In the rows, 128 means zero.
Facts:
Q149 μ:kiver Θ:j κ:Q741
Q70 μ:plivo Θ:f π:Q553 κ:Q765
Q436 μ:podire κ:Q803
Q198 μ:kiver Θ:b π:Q244 κ:Q185
Q16 μ:podire Θ:d π:Q952 κ:Q3
Q365 μ:pliguste Θ:d κ:Q548
Q948 μ:plivo Θ:j π:Q723 Q696 Q88 κ:Q526
Q748 μ:gatrim Θ:k κ:Q88
Q232 π:Q203 Q71 κ:Q3
Q170 μ:pliguste Θ:b κ:Q254
Q603 μ:gatrim Θ:n κ:Q583
Q104 μ:kiver κ:Q241
Q258 μ:kiver κ:Q118
Q548 π:Q241 Q773 Q537 κ:Q588
Q847 μ:plivo Θ:a κ:Q639
Q349 μ:pledrul Θ:a κ:Q474
Q754 μ:plivo Θ:l κ:Q144
Q964 μ:plivo Θ:a π:Q764 Q835 Φ:Q274 κ:Q93
Q668 μ:kiver Θ:l κ:Q831
Q769 μ:kiver Θ:j π:Q558 κ:Q588
Q417 μ:plivo π:Q622 Q523 Q170 Φ:Q620 κ:Q241
Q235 μ:gatrim Θ:f π:Q333 Q983 κ:Q741
Q8 μ:podire Θ:e κ:Q93
Q903 μ:kiver Φ:Q232 κ:Q639
Q13 μ:plivo Θ:m π:Q385 Q436 Q224 κ:Q787
Q331 μ:plivo κ:Q118
Q866 μ:plivo Θ:n π:Q501 Q283 Q553 κ:Q531
Q268 μ:plivo Θ:e κ:Q559
Q639 κ:Q803
Q934 μ:plivo Θ:f π:Q93 Q268 Q241 Q474 κ:Q274
Q526 κ:Q803
Q622 μ:pliguste Φ:Q88 κ:Q93
Q178 μ:gatrim Θ:d π:Q787 Q983 κ:Q144
Q7 μ:gatrim Θ:k κ:Q144
Q328 μ:pliguste Θ:m Φ:Q863 κ:Q12
Q787 κ:Q741
Q240 μ:pliguste Θ:b κ:Q829
Q773 μ:pliguste κ:Q803
Q203 μ:plivo κ:Q144
Q987 μ:kiver κ:Q241
Q300 μ:plivo Θ:g π:Q255 Q347 Φ:Q963 κ:Q765
Q171 μ:plivo Φ:Q682 κ:Q765
Q228 μ:kiver Θ:e π:Q428 Q149 κ:Q787
Q804 κ:Q3
Q649 μ:gatrim Θ:b κ:Q88
Q952 μ:plivo Θ:b Φ:Q553 κ:Q232
Q512 μ:kiver κ:Q803
Q470 μ:plivo Θ:h κ:Q254
Q731 μ:plivo Θ:m κ:Q548
Q88 κ:Q588
Q742 μ:kiver π:Q104 Φ:Q118 κ:Q829
Q324 μ:kiver Θ:d Φ:Q241 κ:Q741
Q477 μ:kiver Θ:j κ:Q474
Q277 μ:kiver Θ:d κ:Q664
Q895 π:Q205 Q787 Q404 κ:Q531
Q309 μ:kiver Θ:c κ:Q895
Q255 μ:kiver Θ:d Φ:Q185 κ:Q185
Q241 κ:Q185
Q189 μ:kiver π:Q743 Φ:Q93 κ:Q118
Q701 μ:kiver κ:Q829
Q428 μ:kiver Θ:d Φ:Q696 κ:Q559
Q990 μ:gatrim Θ:k π:Q829 Q804 κ:Q185
Q490 κ:Q531
Q609 μ:gatrim Θ:k κ:Q583
Q978 μ:pliguste Θ:c κ:Q526
Q820 μ:kiver Θ:j κ:Q274
Q485 μ:pledrul Θ:b κ:Q144
Q254 κ:Q531
Q823 μ:plivo Θ:c κ:Q241
Q829 κ:Q765
Q455 μ:kiver Θ:h κ:Q526
Q272 μ:plivo Θ:g κ:Q831
Q425 μ:plivo Θ:i π:Q628 Q526 κ:Q829
Q838 μ:plivo Θ:a π:Q256 Q502 Q847 κ:Q88
Q118 κ:Q3
Q794 μ:plivo π:Q171 Q193 κ:Q829
Q237 μ:pliguste Θ:l κ:Q88
Q909 μ:kiver Θ:i π:Q205 Q490 Φ:Q606 κ:Q385
Q158 μ:plivo Θ:e π:Q336 Q537 Q835 κ:Q3
Q784 μ:podire Θ:m κ:Q241
Q216 μ:plivo Θ:n Φ:Q622 κ:Q803
Q937 μ:plivo π:Q275 κ:Q274
Q687 μ:plivo π:Q147 Q835 Q474 κ:Q144
Q558 μ:plivo Θ:l κ:Q385
Q484 μ:plivo Θ:i π:Q284 Q463 κ:Q93
Q867 μ:podire Θ:a κ:Q664
Q696 μ:plivo Θ:a κ:Q12
Q743 μ:plivo Θ:d κ:Q274
Q616 μ:plivo Θ:c Φ:Q61 κ:Q254
Q678 μ:kiver Θ:a κ:Q232
Q970 μ:pledrul Θ:j κ:Q144
Q983 μ:kiver κ:Q664
Q71 μ:plivo Θ:d κ:Q682
Q276 μ:pliguste Θ:b Φ:Q838 κ:Q548
Q635 μ:kiver Θ:c κ:Q3
Q664 π:Q324 κ:Q531
Q810 μ:pledrul Θ:i π:Q254 κ:Q232
Q61 μ:pliguste Θ:k Φ:Q583 κ:Q274
Q377 μ:podire Θ:a κ:Q185
Q244 μ:plivo Θ:c κ:Q804
Q297 μ:kiver Θ:a π:Q583 Q553 Φ:Q385 κ:Q803
Q12 π:Q754 Q377 κ:Q765
Q93 κ:Q531
Q969 μ:plivo Θ:e Φ:Q377 κ:Q682
Q508 μ:plivo Θ:g κ:Q548
Q224 μ:podire Θ:l Φ:Q185 κ:Q583
Q270 μ:plivo Θ:a π:Q787 Q88 κ:Q588
Q501 μ:kiver Θ:c κ:Q682
Q646 μ:plivo Θ:a κ:Q765
Q500 μ:plivo κ:Q93
Q341 μ:pliguste Θ:c π:Q203 κ:Q385
Q620 μ:plivo Θ:b κ:Q474
Q348 μ:kiver Θ:a π:Q436 κ:Q526
Q628 μ:pliguste Φ:Q983 κ:Q803
Q147 μ:pliguste Φ:Q258 κ:Q803
Q336 μ:kiver Θ:e κ:Q88
Q205 μ:kiver κ:Q803
Q528 μ:plivo Θ:b π:Q588 Q492 κ:Q803
Q211 μ:plivo Θ:g κ:Q3
Q674 μ:pliguste Θ:a κ:Q274
Q423 μ:plivo Θ:n π:Q203 Q603 Q537 Φ:Q803 κ:Q829
Q992 μ:pledrul Θ:l π:Q428 Q764 κ:Q254
Q663 μ:kiver Θ:e κ:Q831
Q347 μ:plivo Θ:l κ:Q804
Q333 μ:kiver Θ:c κ:Q664
Q741 π:Q256 Q61 Q508
Q835 μ:pliguste Θ:i κ:Q831
Q10 μ:kiver Θ:a κ:Q3
Q912 μ:plivo Θ:f κ:Q831
Q367 μ:pledrul Θ:c π:Q639 κ:Q831
Q569 μ:plivo π:Q743 Q748 Q829 Q477 Q241 Q237 κ:Q829
Q283 μ:gatrim Θ:c κ:Q185
Q212 μ:kiver Θ:i π:Q743 Q635 κ:Q88
Q764 μ:podire Θ:j Φ:Q620 κ:Q88
Q606 μ:plivo Θ:b π:Q862 κ:Q526
Q850 μ:podire Θ:a Φ:Q526 κ:Q831
Q499 μ:plivo Θ:l π:Q754 Q71 Q61 κ:Q531
Q275 μ:kiver κ:Q588
Q123 μ:pliguste Θ:n π:Q436 Q490 κ:Q548
Q682 κ:Q741
Q863 μ:plivo Θ:g κ:Q804
Q913 μ:plivo Θ:a π:Q628 Q255 Q284 Φ:Q3 κ:Q531
Q274 κ:Q531
Q875 μ:plivo Θ:k π:Q205 κ:Q741
Q481 μ:pliguste Θ:h Φ:Q829 κ:Q548
Q124 μ:podire Θ:j π:Q952 Q240 Φ:Q741 κ:Q664
Q372 μ:plivo Θ:c κ:Q88
Q405 μ:kiver Θ:f π:Q365 κ:Q118
Q862 μ:kiver Θ:j Φ:Q588 κ:Q185
Q474 κ:Q765
Q551 μ:plivo π:Q983 Q863 κ:Q664
Q724 μ:kiver Θ:j κ:Q831
Q723 μ:kiver Θ:e κ:Q548
Q885 μ:pliguste Θ:h π:Q804 κ:Q474
Q284 μ:gatrim Φ:Q254 κ:Q741
Q11 μ:podire Θ:g π:Q211 Q835 Φ:Q377 κ:Q118
Q640 μ:plivo Θ:f π:Q88 Q639 Q211 κ:Q588
Q537 μ:pliguste Θ:d κ:Q829
Q463 μ:kiver κ:Q829
Q256 μ:pliguste κ:Q144
Q905 μ:plivo Θ:h κ:Q385
Q36 μ:plivo Θ:j κ:Q548
Q144 κ:Q185
Q577 μ:pledrul Θ:a κ:Q144
Q502 μ:plivo Θ:g κ:Q664
Q583 κ:Q3
Q602 μ:kiver Θ:f π:Q668 κ:Q664
Q86 μ:gatrim Θ:l π:Q588 Q701 Q518 κ:Q526
Q257 μ:plivo Θ:g π:Q474 κ:Q274
Q888 μ:kiver Θ:h π:Q512 Q731 Q224 κ:Q185
Q831 π:Q912 κ:Q588
Q492 μ:plivo Θ:a Φ:Q678 κ:Q895
Q122 μ:plivo Θ:d π:Q616 κ:Q831
Q559 κ:Q385
Q404 μ:plivo κ:Q804
Q523 μ:pledrul Θ:d Φ:Q185 κ:Q12
Q193 μ:plivo Θ:a κ:Q829
Q553 μ:pledrul Θ:g κ:Q895
Q963 μ:plivo π:Q193 κ:Q490
Q518 μ:kiver Θ:g κ:Q88
Q544 μ:kiver Θ:h π:Q272 Q803 Q147 Q276 Q377 κ:Q829

Known rows:
[134 130 146 135 124 141 123 104 115 122 116 127 125 140 100 145 134 107
 113 133 131 134 123 120 129 127 134 122]: Q531
[132 137 149 129 126 134 115 109 118 127 109 129 124 124  97 137 139 108
 121 130 123 138 122 110 126 132 118 112]: Q490
[117 134 106 132 130 129 110  95 141 135 115 131 123 125 101 153 152 113
  96 151 114 141 119 140 153 129 166  97]: Q284
[128 124 127 146 133 141 107 133 142 128 130 134 107 148 105 144 135 110
 122 139 124 130 138 132 120 138 137 107]: Q268
[125 125 118 120 132 145 120 126 113 124 132 133 132 113 134 130 102 131
 115 135 128 130  98 127 127 151 145 129]: Q257
[130 125 144 152 135 135 100 128 135 113 129 134 118 148 103 154 144  99
 112 132 123 110 124 110 124 119 141 108]: Q867
[123 146 147 133 100 128 134 109 129 138 127 133 115 138 155 125 137  98
 118 112  81 136 131 129 109 116 131 140]: Q518
[ 99  90 189 162  24 144 114 139 188 151 127 187 146  51 172 127 203  28
 117 181 129 168 103 129 166 129 110  59]: Q224
[104 112 215 156  12 149 138 135 175 142 157 231 137  75 192 135 221  38
 140 134  97 144  98 112 177 147  88  68]: Q255
[113 142 137 151 110 131 123 110 114 150 128 143 102 140 137 149 171 107
 101  99  72 155 115 146 138 127 149 106]: Q903
[118 135 154 137 121 145 116 144 111 138 142 154 109 118 161  99 134 102
 115  91  81 141 111 143 117 137 113 124]: Q198
[141 145 151 113 120 138 150 116 132 126 138 144 123 139 139 139 123 131
 136 144  99 133 124 120 129 136 149 130]: Q537
[133 132 115 102 121 138 122 126 111 126 129 135 126 122 109 102 132 135
 128 110 127 127 121 152 134 150 116 117]: Q831
[125 132 149 143 116 128 109 123 131 119 126 135 121 144 120 140 151 100
 114 121 113 117 125 123 122 115 146 117]: Q577
[126 132 145 146 116 125 111 122 129 120 124 133 121 149 118 141 147 100
 113 111 118 116 127 120 123 114 143 119]: Q970
[131 130 144 134 129 137 122 115 136 138 113 121 125 118 123 123 121 108
 119 153 117 156 131 137 116 132 147 124]: Q754
[111 134 139 130 111 138 119 135 104 137 126 131 117 116 156 109 123 116
 115  93  89 143 106 140 112 135 124 129]: Q228
[136 138 136 129 116 131 133 118 134 136 119 121 122 134 123 139 126 125
 134 132 110 134 129 122 119 140 136 122]: Q256

Rows:
No name comes twice in this set of rows, the named rows included.
[159  88 246 133  18 150 128 171 191  89 136 174 164  95 156 100 139  42
 194 180 211  94 144  66 110 132  37 113]	Q185
[126 120 151 156 136 137  96 131 133 118 128 135 117 143 105 146 138  94
 109 130 122 127 124 118 122 120 144 104]	Q8
[101 126  83 115 124 143 123  90 105 140 129 139 128 112 136 143 132 133
  59 128  99 145  81 170 159 129 193 125]	Q11
[122 157 132  86 133 118 104 120 144 129 123 145 140  71 122 100 117 129
 135 145  94 129 105 101 137 149 111 100]	Q178
[137 131 119 110 126 133 102 141 144 109 140 130 115 134 125 101  90 110
 143 129 135  86 137 117 101 152  92 136]	Q838
[135 128 153 135 141 142  99 149 142 106 149 155 121 120 125  91  93 109
 150 120 140 108 137 122 105 164  93 132]	Q606
[134 150 185 131 116 135 140 121 116 127 132 152 123 129 150 141 139 114
 132 112  74 138 113 101 122 119 138 122]	Q277
[102 125  94 141 133 138  81 120 118 130 131 142 115 112 111 148 152 119
  92 105 100 128  90 137 147 141 140  86]	Q124
[ 97 144 126 147 127 135  85 147 112 166 133 150  89  86 147 101 168 101
  99  74  39 165 102 150 128 151 101  76]	Q909
[117 133 130 116 110 128 114 137 119 130 125 125 132 111 136  99 137 133
 122 100 109 130 111 147 124 132 141 120]	Q367
[140 148 185 138 126 145 131 142 128 125 158 170 102 146 148 128 151  97
 130 111  64 127 132 121 123 119 121 116]	Q455
[109 124 149 140 126 141  97 138 122 128 131 143 118 110 140 100 126  93
 103 108 101 135 114 146 120 123 132 121]	Q810
[108 131  76 128 138 138 103 111 120 150 138 143 102 114 114 142 152 130
  90 114  83 143  98 159 156 156 148  84]	Q417
[101 138  85 145 120 129 110  73 135 140 128 144 110 149 109 158 160 101
  74 123 107 120 118 161 159 131 174 118]	Q764

Now the same things, written a new way:
Known rows:
[151 134 125  87 121 142 106 130 113 108 137  53 137 127]: Q124
[136 126 101 137 107 130 130 125 127 125 138 135 142 120]: Q912
[132 111 129 117  91 141 113 142 114  82 146 158  98 125]: Q831
[135 130 107 118  79 145 130 132 135 123 127 170 147 109]: Q835
[138 130 130 108 133 137 116 153 104 118 133 100 101 140]: Q198
[137 114 100 127 129 126 135 137 125 120 119 122 134 112]: Q71
[144 118 120 124 124 124 117 130 111 135 108 149 136 128]: Q635
[128 133 124 128 120 127 119 115 101 119 137  87 124 113]: Q436
[123 108 125 124  89 134 121 109 113  90 133 161 127  90]: Q144
[142 130 142 117 127 128 103 148  94 101 123 111  98 153]: Q178
[127 130 137 127 123 138  96 134 114  69 140 123 105 124]: Q895
[163 123 105 103 112 142 127 149 127  99 131  80 149 133]: Q423
[146 121  97 114 105 131 134 103 122 110 143  62 154  92]: Q171
[155  95  98 125  81 139 128 110 105  95 116  78 164 118]: Q481
[137 127 117 127 105 122 132 135 103 118 118 112 146 130]: Q455
[155 118 114 102 104 122 128 109 104 115 122  92 155 115]: Q324
[128 128 104 129 123 131 136 123 125 117 138 100 127 104]: Q331
[136 125 112 137 107 130 136 126 117 105 124 139 115  95]: Q237

Rows:
No name comes twice in this set of rows, the named rows included.
[143 119 117 105  96 131 128  97 103 115 138  57 152 102]	Q903
[148 124 115 112 130 138 112 166 128 106 112 169 107 141]	Q341
[156 117  99 118 102 126 131 112 126 106 128  89 171 111]	Q216
[158 107 104 103 115 128 133 109 108 125 127  56 173 117]	Q523
[138 149 141 117 117 140 101 144 101 106 135 102 112 146]	Q235
[104 145 127 142 144 126 119 139 107 127 133 101 105 126]	Q983
[141 125 111 117 144 136 123 161 124 109 137 102 102 132]	Q528
[145 116 101 129 109 153 115 109 123 116 120  11 208 112]	Q492
[118 115 123 121  95 135 115 116 115  88 128 141 132  89]	Q531
[130 123 136 118  99 144 112 147 114  82 138 143 105 119]	Q12
[149 151 119 142 136 138 112 152 129 108 149 110 122 141]	Q270
[134 128  98 130 130 123 135 140 122 105 118 101 159 118]	Q470
[155 148 107  93 107 147 122 149 139 102 134  70 172 122]	Q964
[135 138 137 109 113 139 113 150  98 103 128 105 105 145]	Q86
[149 113 115 105  96 132 124  99  98 110 130  50 163 112]	Q224

